Below is a small trained network, with its code and all its weights. Each question gives an input and a target symbol and asks what happens when units are switched off, that is, made to give their printed mean instead of their output.

import numpy as np


def w(rows, s, z=0):
    codes = np.array(rows[::2]) - 128.0
    scale = np.full(codes.shape[1], s)
    scale[-1] = z or s
    return codes * scale


def norm(h):
    return h / np.sqrt((h * h).mean(-1, keepdims=True) + 1e-5)


def f(y):
    return np.maximum(y, 0)


def softmax(a):
    e = np.exp(a - a.max(-1, keepdims=True))
    return e / e.sum(-1, keepdims=True)


def log_softmax(a):
    a = a - a.max(-1, keepdims=True)
    return a - np.log(np.exp(a).sum(-1, keepdims=True))


def net(x, mask):
    ids = ['βγδεζμτ'.index(c) for c in x.split()]
    T = len(ids)
    res = E[ids] + P[:T]
    r = norm(res)
    for j in range(3):
        rows = slice(3 * j, 3 * j + 3)
        q, k, v = (r @ M[0][rows].T for M in (Q, K, V))
        z = softmax(np.where(np.tri(T) > 0, q @ k.T / 3**0.5, -1e9)) @ v
        o = O[0][rows]
        res = res + np.where(mask[j], z, o[:, -1]) @ o[:, :-1]
    y = f(norm(res) @ A[0][:, :-1].T + A[0][:, -1])
    res = res + np.where(mask[3:7], y, B[0][:, -1]) @ B[0][:, :-1]
    return log_softmax(norm(res)[-1] @ U[:, :-1].T + U[:, -1])


Q, K, V, O, A, B = {}, {}, {}, {}, {}, {}
E = w([
[131,74,165],'β',
[94,136,102],'γ',
[73,179,85],'δ',
[143,109,188],'ε',
[140,114,129],'ζ',
[82,251,92],'μ',
[135,110,175],'τ',
],0.012)
P = w([
[183,87,142],'0',
[58,100,60],'1',
[150,191,226],'2',
[87,101,51],'3',
[222,91,108],'4',
[47,50,148],'5',
[158,176,130],'6',
[74,85,8],'7',
[154,178,98],'8',
[18,78,105],'9',
],0.014)
Q[0] = w([
[98,101,251],'h1',
[68,145,146],'h1',
[120,184,215],'h1',
[161,140,126],'h2',
[120,54,130],'h2',
[172,168,107],'h2',
[165,140,104],'h3',
[115,171,134],'h3',
[136,133,175],'h3',
],0.017)
K[0] = w([
[97,140,170],'h1',
[144,242,153],'h1',
[2,131,153],'h1',
[206,214,100],'h2',
[133,29,104],'h2',
[61,226,2],'h2',
[116,95,102],'h3',
[172,66,158],'h3',
[172,125,118],'h3',
],0.012)
V[0] = w([
[123,215,63],'h1',
[96,39,71],'h1',
[22,170,152],'h1',
[213,135,148],'h2',
[124,83,161],'h2',
[148,232,110],'h2',
[98,128,148],'h3',
[92,149,168],'h3',
[1,137,94],'h3',
],0.012)
O[0] = w([
[254,103,111,248],'h1',
[157,245,186,12],'h1',
[128,136,21,73],'h1',
[93,84,80,132],'h2',
[107,192,118,80],'h2',
[106,79,234,221],'h2',
[161,144,92,130],'h3',
[96,145,114,118],'h3',
[173,187,122,173],'h3',
],0.007,0.0016)
A[0] = w([
[75,150,122,176],'n1',
[118,193,115,112],'n2',
[29,127,248,21],'n3',
[61,77,121,3],'n4',
],0.015,0.0024)
B[0] = w([
[119,59,190,209],'n1',
[131,159,121,188],'n2',
[254,106,144,255],'n3',
[38,181,70,200],'n4',
],0.0095,0.0063)
U = w([
[168,46,207,231],'β',
[170,164,170,186],'γ',
[103,196,162,254],'δ',
[189,248,68,58],'ε',
[108,130,149,20],'ζ',
[193,118,2,66],'μ',
[99,135,139,74],'τ',
],0.0094,0.003)

Each question gives the input, a string of symbols that net reads in full, and the target symbol t.
The units are the heads (3 rows each of Q, K, V and O) and the neurons (one row each of A and B). Each row of codes is followed by its name. A weight is (code - 128) times the scale printed after its matrix; where a second scale follows, it is the last column's (O, A, B and U).
mask holds one flag per unit, heads first, then neurons. A switched-off unit (its flag False) gives its mean, the last column of its rows in O or B, instead of its output. The means were averaged over made-up inputs and are rounded, as every weight is.
A unit's drop is (log p(t) with every unit on - log p(t) with that unit switched off) / (log p(t) with every unit on - log p(t) with every unit switched off).
The circuit of an input: a set's keep is (log p(t) with only the set's units on - log p(t) with every unit switched off) / (log p(t) with every unit on - log p(t) with every unit switched off). Starting from all 7 units, units are removed one at a time, each time the one whose removal leaves the highest keep (on an exact tie, the one counted first), for as long as the keep stays at least 0.8.
units of the circuit, in order: the units of the circuit, biggest drop first
k most important neurons: the k neurons with the biggest drops, biggest first
heads that matter: for each layer, one digit per head in row order, 1 if its drop is at least 0.15 and else 0, layers parted by /
input τ ε μ μ δ μ β τ, target ε: units of the circuit, in order => (h2 h3 h1)
input δ μ γ ε, target ε: heads that matter => 010
input γ β δ ε β β μ μ, target δ: heads that matter => 100
input μ μ ε ε β μ μ μ δ μ, target μ: heads that matter => 100
input γ μ μ μ δ β δ δ, target ε: heads that matter => 111
input β τ μ, target β: units of the circuit, in order => (h2 n3)
input β δ μ μ β β, target μ: heads that matter => 110
input ε δ μ μ μ β μ δ ζ, target β: most important neuron => (n4)
input β μ μ μ β ε β γ, target δ: heads that matter => 110
input μ β β ε β τ β τ, target δ: units of the circuit, in order => (h2 h1)
input μ ε γ δ μ δ μ μ μ γ, target μ: heads that matter => 110
input β δ μ ε, target δ: heads that matter => 110
input ε μ ζ μ β ε β δ, target δ: heads that matter => 100
input β μ β δ, target δ: units of the circuit, in order => (h1)
input ζ μ ε μ β β ε ε, target δ: heads that matter => 111
input δ β μ β, target ε: units of the circuit, in order => (h2 h1)
input μ β μ μ τ ζ δ ζ, target δ: units of the circuit, in order => (h2 h1 n3)
input δ γ μ τ β μ μ τ, target δ: 2 most important neurons => (n3 n1)
input δ μ μ ε β μ μ μ μ ε, target μ: units of the circuit, in order => (h1 h2)
input μ μ μ β ε β μ β μ δ, target μ: units of the circuit, in order => (h1)
